Each row is followed by its class.
[  9 -27  20  -2  22  16 -10 -11  19  18 -22  -2  -8 -22  -9  38  17 -19
  -1 -40 -59  26  29 -10  -2  28  25   9  15  40 -20 -10   8  14  11   1
  28  14   0] -> <74>
[  4 -20   6  12  -7   1  -1  -1   7   1  -1  -4  -3 -22   4  -4   4   0
  -1 -18  -4  28   6  -4   0  30   7   4   9  -2  -6   7 -11  12   3  -6
  16  -1   2] -> <79>
[  5 -15  21 -13  -3   9  -7 -13  20  10 -26  -2 -10 -18 -15  39   8 -20
   5 -32 -46  14  29  -2  10   0  20  -4  21  40 -24 -16   8  -7  13 -15
  16  18  -2] -> <74>
[ 16 -41   0   5 -32  -1  -4 -18  21  18  -9   5  -2 -25 -11  18  27  -1
  26 -53 -34  51  20   5   1  19  29  -3  24  26 -28 -17   6   9  -1 -27
  34 -26  -1] -> <72>
[  1 -18  34   6   7  26 -14 -23   4  12 -18  -3   6 -20  -7  36  18 -22
   1 -31 -49  32  39  -2  -6  30  16   0  17  40  -5 -11   1   5  10 -13
  25  25   9] -> <74>
[-10 -29  12   0  -4  -4   0  -5   3   7  -9 -16   3 -22  -2  21  11 -15
  14 -20 -30  31  25  15   9  14   1 -13  13  25 -11 -15  -9   7   8 -36
   5  -6   7] -> <79>
[ 40 -16  16  13 -37  24  -4 -49   9  11   8   6 -10 -21 -19  26  25 -10
  -4 -43 -48  36  30  10 -18  18  12 -34  33  32  -8 -20  24  28  -4 -14
  10  -1  -3] -> <72>
[ 10 -32   1 -14   0  13  -1  12  23  17 -33   3   8  -8 -16  47  19 -25
   3 -42 -51  24  24  -5   2  14  47  12  12  42 -34 -11   0 -10  13 -13
  32   7   2] -> <74>
[ 29 -18  13  -2 -12   9 -13 -19  33  13 -21   3  -6 -14 -10  49  -4 -15
   4 -31 -44  28  26  -5  -1   3  14   0   9  19 -13 -13   8  -2  11 -12
  20   3   1] -> <72>
[ 14 -28   8  -8  -5  23   6   7  22  27 -28  -4  -3 -10 -14  47  16 -22
  -1 -48 -64  12  30  -3   3  16  46  -1  17  51 -31 -22  10  -2   7   0
  24  19  -4] -> <74>
[  3 -35  11   0   5  13   2   9   6  22 -41 -11   7  -8  -5  43  25 -21
   7 -39 -54  34  33   2   2  32  35   5  23  35 -17 -18   0   3  15 -16
  24   1  -2] -> <74>
[  4 -20  18  -1  -4  15  -8  -5  17  25 -26  -4  -3 -21  -4  42  22 -29
  22 -52 -71  44  41  -5   4  38  37   6  24  47 -25 -17  -3   8  12 -12
  33   6   3] -> <74>
[ -4 -27  23  -6  15  16 -16  -1   6  24 -37  -3   5 -17  -8  40  11 -20
   7 -17 -47  25  36   5   8   7  11  14  10  31 -13 -10  -7 -11  14 -22
  22  14   8] -> <74>
[  2 -42  29  -7   5   9  -4   1  17  30 -28  -8   3 -35 -13  52   8 -28
   1 -40 -60  34  31  -5   7  39  29  18  19  49 -27  16 -12  -1  23 -10
  41  19   9] -> <74>
[  4 -38  17  -8   2   9 -15   2  22  19 -31  -8   1 -18 -12  50  11 -33
   9 -44 -52  30  38  -7 -11  21  28   9  10  33 -31 -11  -4  -5  12 -19
  33   7  11] -> <74>
[ -8 -44  16 -11   9  16 -27   6  20  41 -35   0   4 -11  -6  44  22 -27
  15 -49 -53  49  30  -8  20  18  32  29   9  20 -35  -7  -4  -5  15 -22
  38 -10  10] -> <74>
[  1 -40  21  11  14  35  -8 -10   0  23 -21   3   0 -10  -9  54  28 -27
   8 -26 -63  51  36  -3   3  13  29   3   9  32 -15 -14  -3  -3  13 -29
  27  -3  17] -> <72>
[ -7 -50  10   0  13  30  -4  16  12  26 -31  -1  10   4 -13  41  30 -23
  12 -48 -77  52  41  -1  15  56  50  11  29  30 -25 -15 -11 -15   6 -23
  35   4  15] -> <79>
[  0 -37  10  -2  -6  -1   0  23  24  22 -21  -1  -1 -37 -12  28  14 -16
  24 -42 -45  43  29   2  12  37  23  -7  18  40 -15 -14  -5   3  18 -21
  30   7  -3] -> <74>
[  1 -49  -3 -17 -16 -11  10  18  22  24 -25 -17   7 -31  -1  32   9 -15
  21 -41 -38  30  13   6  18  24  34  -6  17  48 -39 -24  -8   0  13 -24
  31   6  -4] -> <79>
[  9 -38  13 -11 -17  -3 -16  -2  28  24 -50 -10  -6 -34  -9  38  16 -28
   6 -79 -49  33  28  -6   1  32  31  19  18  40 -36 -14   0  22  24  -7
  36  10  -1] -> <74>
[ -5 -53   6  10  -5   4  12   6  10  28 -12 -18   8 -25  -7  27  15 -16
  15 -40 -44  49  30  15  12  38  25 -14  24  38 -24 -20 -19  10  18 -38
  33  -1   1] -> <79>
[  8 -31   8   1 -15  27   6 -15   8  26 -19  -7  -6  17 -15  46  24 -27
   6 -49 -58  32  33   2  -4  12  34  -6  19  36 -19 -20   9   5  -5  -2
  23   2   5] -> <72>
[ -1 -30  15 -12   9  14 -13   4  21  16 -29  -5   6 -16  -6  36  10 -23
   6 -30 -46  17  29 -13   8   5  30  13   8  37 -17 -17   6  -7  12  -9
  28  11   5] -> <74>
[ 15 -11  15  -5  -9  13 -14 -20  16  12 -17  -3 -10 -27  -6  30   8 -17
   5 -27 -38  22  27  -2  -8  18   8  -6   6  34 -10  -8   8  14  11  -3
  14  14 -10] -> <74>
[  3 -33  27   0   7  27 -25 -17  12  17 -28 -17   0 -55  -9  54  19 -34
  11 -50 -56  50  37  -2   3  16  15   7  11  31 -19 -13   1   5  10 -19
  31   2  10] -> <72>
[  6 -46  21 -10  -3  17 -17   2  21  30 -39  -9  -2 -26 -16  60  22 -36
  11 -56 -77  46  44  -6  -6  27  43  10  22  56 -39 -19  -6  -5  22 -19
  42  20   4] -> <74>
[ 13 -36  10  -5 -22   2  -8  -8  24  19 -28  -5  -8 -23 -15  39  21 -21
  14 -52 -56  43  35   2   0  10  33  -1  22  39 -33 -25  10   1  10 -22
  27  -8  -1] -> <74>
[ -2 -58   9  -2   1   0   9  21  30  28 -38 -12   6 -25   3  49  21 -39
  10 -52 -64  51  45   2  13  39  50  14  17  49 -34 -15 -22  -9  25 -16
  44  21   0] -> <74>
[  3 -36  16  -6   4  11  -7   4  17  26 -33  -5   0 -23  -9  44  11 -31
   1 -45 -47  34  23 -16   8   7  36  24   5  42 -31  -8 -10  -8  24  -7
  36  11   5] -> <74>
[-11 -35  16 -36  47  30  23  27  12  28 -33  -8   7   8 -12  61  22 -24
   6 -41 -70  27  40   3  17  24  53   8   0  50 -28 -24  -7 -18   8 -22
  30  24   9] -> <79>
